In the rows, 128 means zero.
Each row of numbers belongs to one of the elements below and depends on some of the facts about them. Some rows are named. Which element is each other row?

Facts:
traplem 415 <- benus bimo bogrun boskos breflol breklur bretun brevin bribu bugon bupla dedru derol digrek doskun dovupim dremo drono flobratres flusi foskam fustil gepul geste gima gizo gofel grile kleful klidron kluna koplurin lagan lidrur lubris mabin mabon malak masol mebrem naska nugepe peski pestil rupler safo siskufon skavon skegrum skodrir sofle stoken sumal sustum tisus tokek tosal traskal tristi tronam visto
traplem 442 <- bifik bipel boplak bredrom brepidis britruk bubro dabane dano derir deskes driska drodo drodrol drogril drosuklun faflin faso fastafis fegas fegru femo fezu fisko fleflol flepa fleplus fleze fligri flodro foga fosoro fuskol gadel givur goskibo gozor gredrel grefol groklos grosken gufo gunem kabin kanu kapomo kiplar kligom klugra kogam konum kozin ladrifas lalik lastofes lugum lutras mogofli mokle mugi muskas nafikle nalas nales niro nitris noplem pakas petes plastam plego pliki plikomen plomor plubro poska potuda radi rasor reduk ritro roziflo ruror sesan sezi sibris skadro skidromol skoto stebin steflupi steples stestu stetrom stimige stinukes stizemil stobim stogru susabre suskar tazes teskur tezun tisi tobron trabre traplal tretrir trezo trostem trudro tupus vasi vaskal vaske vekes velo vestur vipla vobezis voflu vorin zezus zogak zostal zotimak
traplem 834 <- dobarur dregre drise druzun fafletruk falos fedol flarik fliflesol fligu graplum grudrami kamem kidil kidra kiflofim kika kikle klustak kuvor lustogrom meru nafik nefin nerik nikim nitipas patar plavor plepi pluge porek povivi ribru saklos stadrel trevo zaskil zemeklar zubru
benus fopu [bribu fliflesol stestu boskos siskufon]
bifik fopu [porek sesan]
bredrom fopu [zogak goskibo siskufon vestur flepa]
breflol fopu [bubro mogofli gunem porek klidron stinukes goskibo mebrem]
bugon fopu [peski grosken povivi flusi skoto]
dabane fopu [kika klustak noplem]
drise fopu [tronam tisi bimo]
drogril fopu [nafikle niro sezi nugepe traplal tisus]
fafletruk fopu [lustogrom stoken fleze]
faflin fopu [boplak kidil ruror vaskal]
falos fopu [kika poska kanu sezi zostal nitipas]
fegru fopu [peski fustil voflu lugum]
fisko fopu [kika ladrifas safo]
fleflol fopu [graplum gima lastofes kidra]
fleplus fopu [gizo visto]
fligu fopu [nafikle tisus]
flodro fopu [druzun nales]
foga fopu [druzun nitipas]
foskam fopu [lalik meru gozor skegrum skoto]
fuskol fopu [stizemil saklos digrek kabin]
grile fopu [deskes grosken stogru mabon saklos ribru digrek]
groklos fopu [flarik zostal mugi]
grudrami fopu [zogak klidron skodrir pluge]
gufo fopu [tupus skodrir vorin lutras stobim]
kiflofim fopu [trabre poska skegrum bretun]
kikle fopu [klugra lagan skidromol derol]
kiplar fopu [zubru suskar gozor]
kleful fopu [dano fedol givur fezu trevo dedru pliki faso]
kuvor fopu [porek fosoro brepidis stebin]
lidrur fopu [sustum stadrel dremo nitipas]
mokle fopu [traskal rasor goskibo gadel visto]
nalas fopu [masol tupus sibris skavon drodo niro femo]
nefin fopu [brepidis stimige]
nerik fopu [stoken tisi dregre doskun sofle pliki boskos kluna]
nitris fopu [klugra stebin fleze]
petes fopu [bubro malak stogru brevin drosuklun]
plastam fopu [nafikle dobarur koplurin]
plavor fopu [kamem nafik muskas britruk lastofes kapomo]
plepi fopu [derir pestil]
plomor fopu [drono femo grefol nugepe lubris kluna drosuklun]
plubro fopu [givur traskal gizo]
potuda fopu [zezus naska britruk driska plego]
radi fopu [dovupim kluna]
roziflo fopu [reduk stinukes stestu mugi plego tretrir bupla]
rupler fopu [trevo lutras]
steflupi fopu [nafikle geste]
steples fopu [kozin plikomen fligri skoto]
susabre fopu [mabin skavon pakas gepul lubris]
tazes fopu [nales driska]
teskur fopu [trabre kamem rasor flobratres goskibo fastafis]
tezun fopu [gunem meru stetrom kogam fliflesol]
tokek fopu [zotimak geste]
tosal fopu [tronam sesan brepidis]
trezo fopu [ritro zotimak meru breklur dobarur skoto]
trostem fopu [zubru dedru fegas bogrun boskos]
trudro fopu [bogrun gofel drodrol]
vasi fopu [vaskal patar skidromol mebrem skadro]
velo fopu [kidil konum kogam sumal tobron stogru plego tristi]
vipla fopu [kligom gredrel bogrun flobratres nikim bipel]
vobezis fopu [trabre kligom lagan derir femo]
zaskil fopu [lagan tisi vaske kidra pestil]
zemeklar fopu [vekes fustil gozor]

Some elements and their rows:
[119 109 139 122  86 132 108 159 149 117 115 178  82 173  63  87 148 114
 110 117 138 207 157 126 102 156 136 147 143 131 125 114 151 172 155 127
 155 129 156 154 166 245 115 125 112 136 170 158 124]: fustil
[ 73 144  80 134 152 162 163 122 154  71 184 176 129 103 137 119  94  68
 175 125 194 127 147 150 113 146 133  96 149  80 144 131  99  70  75 145
 137 189 149 151 117 108  34 134 124 151  93 184 141]: fligu
[137 117 147 122 131 109 121 120 109 155 146 101 144 117 140 133 151 147
 130 146  96 109 112 133 161  93  97 138 107 174 158 162 121 118 156 127
 113 131 110 113 116  82 170 147 147 121 142  96 131]: fleze
[156 115 131 151 127 102 160 143  62 158 109  85 157 127 170 143  89 131
 121 148  98 123 125 136 127 110 117 119 102  84 103 148 135 146 108  81
 142 123 116 106  99  70 151 110 110 124  73 104 147]: vipla
[157 143 143 115 157 122 120 130 122 162 127  85 142 153 132 146 141 132
 122 109  92  95  80 125 126  96 137 132 129 135 135 128 117 133 139 149
 108  90  73 116 122  91 152 155 165 119 140 105 131]: kogam
[142 120 125 205 145 123 161 135  95 162 124  96 148 164 148 135 121 128
 129 136 108 141 101 138 100  99 117 152 103  88 127 148 126 153 145 110
 143 132 105 128 119  77 154 150 151 120  79 107 167]: fegru
[138 135 120 169 116 119 148 131  82 170 106  88 169 124 161 152 106 136
 116 132  91  90 111 119 133  91 111 118 102 118 129 160 139 164 124 115
 126 138  83 151 104  59 146 113 136  99  92 122 131]: vasi
[160 150 115 182 130 133 125 131 108 175 101 120 153 135 156 141 114 152
 118 140  96 111 126 125 124  99 141 126 128 111 109 136 138 112 100 117
 114 114  99 122 105  47 138 135 144  94  96  98 144]: groklos
[139 125 128 105  61 132 108 146 139  98 109 180  88 151  88  91 137 127
  98 126 137 191 189 125 119 150 147 122 155 131  98 112 155 163 122 122
 155 128 144 147 161 230 104 105 101 124 156 143 112]: bretun
[172 118 138 128 155 133 115  89 110 113 112  92 160 124 163 133 127 157
 140 150 128  88  98 123 125  80 136 126 131 124 118 118 101 136 135 116
 128 101 112  84 142 103 181 131 143 127 128  86 124]: muskas
[144 139 143 115 156 117 142 116 107 152 143  73 105 105 148 158 143 146
 119 131  95  92  99 114 140 121 134 136 104 147 128 133 111 112 159 143
 120 113  76 101 129  92 141 142 151 116 122 108 138]: drosuklun
[166 147 135 154 116 129 132 127 140 143 137 113 128 125 170 131 146 166
 126 159  85 122 129 136 133 112 124 140 121 139 121 138 130 103 125 136
 122 105 119  98 137  72 141 153 155  95 110  69 139]: noplem
[143 131 149 152 140 127 150 129 131 146 145  76 119 152 148 139 154 132
 128 131  93 115  73 137 109 120 116 164 105 120 147 127 115 143 172 148
 138  96  92 112 160 105 159 165 179 120 123  98 148]: grosken
[111 124 129 115  99 132 108 132 122 109 115 169  52 100  71 109 145 138
  96 123 147 165 188  90 122 177 153 131 127 146  92 108 142 144 149 133
 149 155 124 143 152 230  91  95  98 137 152 172 117]: mabin
[157 145 120 199 113 131 139 130 111 158 114 120 144 119 169 134 130 164
 122 159  93 127 132 132 119 108 126 139 117 113 106 145 140 107 108 119
 130 123 117 115 118  51 131 133 147  90  78  84 152]: fisko
[145 140 134 126 157 114 141 116 105 132 150  86 106  90 153 156 149 165
 124 142 104  98 121 116 143 129 138 137 106 144 107 143  99 122 157 136
 123 136  88  88 120  99 134 149 135 127  82  95 146]: drodo
[158 124 146 130 154 105 135 147 112 160 137  94 137 160 143 134 139 128
 130 135  92 141 103 152 129 112 116 147 125 126 132 146 115 125 143 117
 127  97 117  95 111  96 164 166 145 133 115  75 149]: suskar
[172 118 136 126 151 134 116  88 103 112 115  93 158 128 162 136 130 159
 146 146 120  85 101 126 123  83 130 133 130 128 123 122 102 139 135 112
 128 104 108  83 140 102 183 134 142 130 125  92 121]: kapomo
[135 121 134 122 121 113 123 119 128 151 142  95 158 116 149 133 153 159
 131 144  94 101 109 136 162  87  94 127 114 183 165 167 125 137 157 135
 108 137 108 126 116  85 177 147 148 117 135  98 122]: stebin
[112 118 133 101  96 125 104 137 114 122 115 171  50  96  70 114 141 130
  96 123 146 174 186  91 127 174 152 126 130 154  95 108 141 144 149 126
 147 152 123 146 145 227  89  92  97 137 172 177 112]: drono

Rows to name:
No name comes twice in this set of rows, the named rows included.
[156 151 135 109 140 113 117 134 136 154 129  83 158 148 138 148 140 144
 122 109  90  92  92 134 144 103 134 120 127 154 143 141 115 147 139 147
  92 102  87 122 110 101 156 156 145 117 117  99 124]  gunem
[ 90 120 103  79 144 168 139  88 174  36 160 154 160 112 157 113  93  73
 192 123 207  95 116 152 120 129 118  94 162  80 161 100 105  85  75 130
 139 135 184 126 159 130  92 109 129 158 152 168  93]  nafik
[157 131 137 123 137 113 131 122 134 129 117  79 163 133 170 150 131 158
 134 130 103  92 103 137 143 128 125 135 111 132 118 133 119 149 138 122
 109  99 139  98 118 102 175 143 119 126  94  83 125]  gadel
[162 143 139 106 164 112 104 133 124 164 115  95 155 146 130 144 134 145
 121 113  88  98  96 130 145 108 146 126 136 145 133 126 123 114 128 139
  92  91  99 106 101  83 160 156 144 119 140  90 128]  stestu
[ 58  97  92 119 127 150 171 107 114  78 161 166 162  96 146 113  71  51
 178 143 197 117 142 154 127 124  89  86 136  79 163 136 122  78  71 100
 156 189 177 160 114  92  76  88 113 161 133 190 115]  zaskil
[ 93 124 107  54 133 159 147 101 177  31 164 143 156 118 165 121  93  63
 186 121 196  95 121 158 126 143 118  89 163  86 154 102 104  89  75 134
 138 124 191 122 148 143  90 113 119 158 143 160  91]  kamem
[119 137 128  93  84 127  88 145 168 110  93 163 108 137  77 116 140 137
 100  92 142 150 168 102 140 172 149 111 136 166 117 107 160 186 145 142
 116 124 151 174 133 242 111  93  89 125 158 171  93]  klidron
[109 132  98 161  73 132 110 147 119 144  62 184 133 144  78 119 103 123
  92  96 156 147 184  89 112 148 147 102 120 124 104 120 173 203 114 108
 123 160 140 214 113 205  97  61  72 116 122 201 103]  breflol
[ 42 106  99 136 158 140 162 129 116 117 156 178 157 102 120 125  71  42
 167 128 198 129 140 148 135 157  98 105 129  78 161 128 127  59  67 103
 136 189 188 165  85  71  69 102 103 166 126 198 129]  nerik
[111 109 142  84 106 119  90 138 116 130 117 176  55 108  55 108 146 124
 100 127 148 179 177  99 136 165 148 132 136 169 116 112 144 123 151 127
 142 150 140 140 139 228 110  93 100 146 193 164 112]  kluna

The same elements again, as new rows of numbers:
Known rows:
[124 113 139 109 110 125 171 119  95 104 111 126 139 142 167 133 103  94
  89 144 145 133 109 119 132 130 135 135 152 128 101 104 106  81 124 115
 142 190 138 146 159 109 136]: plomor
[123 115 140  99 115 124 161 104  89 109 120 124 146 144 165 134 102  91
  90 135 153 125 117 119 126 132 130 128 138 124  96 103 114  79 124 111
 147 181 137 148 159 120 126]: tezun
[124 112 138 115 108 125 175 135 100 102 107 122 140 141 170 131 109  97
  88 153 139 141 102 120 136 130 135 145 161 132 108  99 101  81 123 118
 139 194 139 144 160 101 140]: susabre
[121 105 115 129 119 112 156 130 129  93 110 116 124 137 186 120  91  78
  96 149 157 137 116 135 142 159 107 124 121 127 107 120 119  84 151 131
 128 177 168 143 134 110 131]: drogril
[177 150 133 152 126 136 142 144  58 194 164 150 149 116  81  94 249 157
 112 127 120 204 137 104  76  60 146 114 107 141 152 114 169 208 122 156
 115  87 157 163 135 143 121]: kuvor
[126 103 119 116 119 117 141 106 125  96 112 120 134 136 184 124  77  68
  98 148 161 124 127 122 134 161 112 111 111 122 105 120 124  97 148 123
 134 161 168 139 129 119 126]: roziflo
[101 131 122 142 162 134  92 147 169 172 128 145  95  56  87 154 168 177
 186 104 100 144 200 155  91 201 150  93  95 114 125 186  93 148 151 153
 134  83 127  89 110 107 110]: tosal
[184 152 131 161 112 152 125 146  76 183 169 136 152 139  75  96 229 161
 126 122 107 164 104  93  94  39 144 141 118 132 179 130 186 205 106 143
 100  86 144 147 126 162 142]: kidra
[177 170 118 158 122 138 135 149  77 173 158 154 137 153  71  87 219 155
 138 133 110 177 123 106 104  17 144 140 130 149 177 108 174 219 109 144
 113  63 134 141 126 153 135]: fedol
[103 138 114 157 153 141  84 174 205 153 120 125  90  79  88 149 153 187
 195 107  85 124 161 161 124 169 142 140 109 116 148 184 101 149 140 149
 121  89 106  75 111 113 127]: nugepe
[113 137 144 131 138 167  88 145 154 174 139 132 106  89  68 169 158 200
 189  88  75  97 149 128 102 153 172 139 125  98 146 197 106 130 110 123
 133 108  93  72 131 133 133]: gima
[173 149 103 171 135 112  99 134 136 174 147 113 162 125 101  82 209 130
 124 128 128 173 142 119 111  36 128 164  61 145 174  98 190 249 141 166
  95  52 152 146 111 159 112]: saklos
[106 153 137 130 149 154  94 145 155 167 132 142  97  94  65 164 152 197
 196  90  77 110 162 141 108 136 169 136 136 114 141 174  98 139 114 124
 141  93  84  73 131 123 125]: flobratres
[105 143 142 127 153 150  91 148 171 169 124 129 111  83  70 164 163 201
 182  93  77 118 162 144 109 140 170 150 128 116 139 161  96 152 116 130
 137 100  76  82 136 119 117]: brevin
[124 114 144 109 109 123 155 121 110  95 115 122 145 150 163 129  99 106
  90 149 138 115  91 118 153 128 121 139 174 138 116  97 116  90 112 112
 132 174 114 150 141 118 143]: grefol
[104 138 116 146 155 136  78 156 199 157 122 133  92  79  86 150 143 180
 197 107  90 117 176 154 118 170 146 127 105 115 148 182 103 158 139 145
 127  74 107  74 104 115 121]: klidron
[125 122 139 108 108 124 157 119 108  91 110 130 141 157 159 128  88 103
  99 156 137 115 100 116 155 120 125 136 180 142 119  92 110  98 111 109
 137 165 115 144 139 111 141]: vorin
[123 127 137 102 115 120 154 101  94  93 116 141 134 165 152 129  77  94
 106 147 143 106 110 113 149 113 124 123 175 138 115  94 115  99 108 101
 141 148 115 141 136 121 140]: givur
[103 144 112 147 156 137  80 154 191 158 124 139  89  86  80 150 143 179
 202 104  90 115 178 155 118 166 142 123 108 118 145 185 105 153 138 143
 128  70 106  73 104 119 123]: boskos
[173 154  98 187 123 128 119 167 123 170 158 121 141 132  92  76 229 152
 131 130 121 186 114 129 112  57 108 149  84 138 175 135 191 197 138 171
  86  71 162 148 110 163 135]: dobarur

Name these rows:
No name comes twice in this set of rows, the named rows included.
[119 111 141  91 127 104 146  80 110 112 109 109 164 134 173 139  91  78
  81 133 156 124 135 121 127 107 145 157 112 131  88  69 112 111 132 114
 152 175 126 149 165 116 106]  fuskol
[ 99 146 137 121 163 138  94 136 161 182 122 123 116  74  82 167 163 181
 177  84  91 135 189 151  87 130 186 161  90 109 115 152  89 152 132 136
 154 109  94  78 158 113  93]  grile
[176 150  96 184 123 130 135 178 113 176 153 125 130 122 104  78 233 141
 129 130 124 208 126 130  93  59 126 147  73 133 167 136 179 195 151 174
  97  89 190 143 128 145 129]  fligu

Now the same elements, written a new way:
Some rows with their names:
[142 169  98  85  84 113 142 146 170 142  96 133 158  75  90]: kluna
[142  78 121 161 148 120 100 142 132 135 165 137 121 130 120]: driska
[171 161 117 108  94 123 128 144 162 140  79 168 146  83 115]: sumal
[163 198 113  87 102 133 136 138 165 123 112 169 155  81 111]: bribu
[109  73 122 154 121 103 145 133 160 127 153 109 131 135 135]: grefol
[120 125 151  39 131 165 103 127  17 163 125 100 150 168 113]: kidra
[ 65 132 140 194 141 132 126  99 100 118 146 147 128 150 149]: teskur
[175 159 112 103  92 122 127 138 161 136  81 169 155  84 115]: tristi
[145  84 162 198 141 103 135 145 142 136 126 106 107 133 138]: deskes
[141  95 137 168 127 124 132 137 133 133 153 122 115 133 157]: ruror
[120 156 155  44 127 187 123 131  56 140  92  91 117 173 132]: nefin
[ 96 108 147 178 148 125 124  92  95 127 171 148 115 137 143]: fastafis
[166 119 116  41 133 172 127 145  58 124 118 124 137 181 111]: flarik
[151  84 140 175 133 122 128 155 148 129 156 133 119 135 150]: tobron
[120 117 159 160 152 133 136 113 143 118 176 139 106 131 148]: vestur
[140 154 143  33 129 161 133 172  55 132 131  80 166 167 111]: dregre
[ 76  92 123 176 122 110 148 130 173 111 119 112 136 150 143]: susabre
[123 112 140 153 131 140 126 123 133 141 161 107  80 118 154]: fosoro
[ 94 126 115 169 112 141 129 129 128 136 149  95 110 127 157]: nitris
[152 175 134  91  89 145 137 107 148 145  90 168 119  80 132]: mebrem

Name these rows:
No name comes twice in this set of rows, the named rows included.
[124 104 134 192 124 128 133 155 156 105 128 136 138 149 159]  velo
[114 144 125  69 134 165 124 109  29 114  98 126 154 197 137]  kiflofim
[ 93 141 156 178 145 140 140 116 139 105 146 143 112 148 156]  bredrom
[113 106 116 148 127 121 119 139 120 146 187  92 123 111 135]  tisi
[ 76 137 164 196 150 138 132 109 126 111 143 135 116 149 139]  mokle
[105 133 162  70 142 172  92 120  22 133  85 132 157 190 107]  plavor
[166 180 116 107 118 104 122 122 140 134  87 148 137  77 113]  fustil
[121 157 134  50 121 175 131 154  54 134  99  85 149 176 125]  fafletruk
[139 151  86  78  91 101 137 119 185 137  80 152 146  85  98]  nugepe
[124  76 141 158 121 106 146 141 162 129 149 112 123 131 144]  drosuklun
[136  64 111 123 146  96 124 116 179 120 162 121 109 125 139]  nafikle
[130  94 162 160 129 125 147 131 151 131 158 127 101 133 161]  bubro

